[-0.02  2.83  1.30 -1.28  1.65  0.98  2.05 -1.23  0.36  1.55  0.56 -0.18
  1.01 -1.72 -0.31  0.60 -1.62  2.97 -1.92 -0.25  0.25]  <77> > <262>
[-0.02  1.84  0.79 -0.56  2.22 -3.52 -0.10 -0.55 -1.32  1.39  0.47  0.84
  0.49 -1.97 -1.04  0.65 -0.13  0.38 -1.09 -0.89 -0.40]  <77> > <262>
[-0.51 -1.74  0.16 -0.86  0.01  5.19 -2.49 -2.45  0.48  0.33 -0.06 -0.05
  2.99  1.67  0.28  0.36 -0.21 -0.73  1.02  0.57  0.62]  <71> > <270>
[-0.19 -0.26 -0.14  0.72  2.21 -1.96 -1.17 -1.23  1.45 -0.35 -0.94  0.36
  0.74  2.48  1.95 -0.58  0.79  0.87  1.17  0.13  1.08]  <69> > <276>
[ 0.25 -1.21 -0.52  0.07  1.31  3.17 -0.02 -2.75 -1.33  1.21 -0.37  0.13
  4.13  4.10 -0.21 -0.01  0.90 -0.06  1.67  1.05 -0.07]  <71> > <281>
[ 1.00  3.67  0.49 -0.90  2.83  1.25  0.67 -1.71  1.43  2.27 -0.62  0.47
  1.60 -0.40 -0.10  0.32  1.05 -0.76 -0.99  0.02  0.28]  <77> > <275>
[ 0.69 -0.24 -0.41 -1.35 -1.76  0.73  2.21 -1.73 -2.64 -0.34 -0.67 -1.72
  1.08 -0.57 -0.82  0.04 -0.11 -1.26 -0.92  0.74 -1.36]  <70> > <263>
[ 0.56  1.24  1.10 -1.69  0.61 -5.40  0.11 -0.48  1.39  1.33 -1.19 -1.09
 -0.98  0.47  2.21 -0.96  0.93  0.10  1.04  0.22  0.54]  <77> > <267>
[-0.17 -0.86  0.97  0.67 -0.77  2.27 -2.53 -0.97 -0.87 -0.11  0.38  1.05
  3.32 -3.30 -0.61  0.19  0.25 -1.78  2.02  0.59 -0.51]  <71> > <256>
[ 0.16 -0.24 -0.58 -0.68  1.06 -2.76  0.28 -0.32 -1.49 -0.54 -0.97 -0.09
  0.31  0.47 -1.01  0.13 -0.01 -0.15 -2.55 -0.25 -0.52]  <70> > <288>
[-0.13  1.76  1.04 -0.71  2.34 -7.08 -0.06  0.61  2.83  1.69 -0.70  0.27
 -0.91 -1.03  0.42  0.24  0.48 -0.08 -1.38 -0.55 -0.18]  <77> > <275>
[-0.21 -0.93 -0.75 -0.89 -1.35  0.48  1.80 -0.24 -1.72 -0.78 -0.15 -0.89
  0.06  0.35 -0.93  0.45 -0.57 -0.54 -2.47 -0.20 -0.68]  <70> > <263>
[-0.01 -3.47 -0.25 -1.35 -1.18 -2.98  0.54 -0.07 -3.56 -0.51 -2.38 -0.38
  2.75  0.69 -0.28  0.30  0.72 -0.85 -2.87  0.07 -0.17]  <70> > <263>
[-0.81 -2.17 -0.73 -1.54 -0.35 -4.68  3.25 -0.97  0.13 -0.32 -3.62 -1.92
  0.28  0.51  1.53  0.23  0.98 -3.07 -1.61  0.08 -0.44]  <70> > <258>
[-0.23 -2.09  0.12 -1.52 -1.77  1.18  1.83 -1.40 -1.55 -0.79 -1.69 -0.57
  3.92 -1.38  0.31 -0.65 -0.05 -1.03 -1.75  0.49  0.37]  <70> > <263>
[-0.22 -1.22 -0.49 -0.94 -1.39  1.02  3.67 -0.69  0.61 -0.60 -0.65 -0.58
  3.46  0.30 -0.33 -0.26  0.19 -0.13 -3.33 -0.56 -0.58]  <70> > <288>
[-0.36 -0.45  0.10 -1.26 -0.35 -4.95  0.62 -0.69 -0.96 -0.80 -1.63 -0.36
  4.35 -3.07 -0.45  0.25 -0.17 -0.73 -1.99 -0.13 -0.84]  <70> > <263>
[ 0.44 -1.01  0.66 -0.20 -1.39  3.32 -3.12 -1.71 -0.53  0.97  1.11  1.03
  3.41 -0.93  0.51 -1.31  0.79 -1.25  2.33  1.25  0.07]  <71> > <256>
[ 0.72 -0.06 -0.49  0.26 -0.77  4.92 -4.73 -2.55 -2.24  0.82 -0.28  0.48
  2.53 -0.23 -1.72 -0.37  0.51 -2.01  0.77  0.90 -0.54]  <71> > <281>
[-0.93 -2.49 -0.63  0.31  1.83  1.95 -1.25  0.71  0.00 -0.32 -1.09 -0.42
 -2.02  0.53  0.83 -0.04 -1.38 -0.44 -0.14  0.33 -0.83]  <69> > <273>
[-1.89 -2.58  0.38  0.38  0.85  2.97 -0.24  0.32  1.23  0.30 -1.58  0.91
 -1.77  2.89  2.07 -0.60 -0.60 -0.91  0.97  0.24  0.28]  <69> > <276>
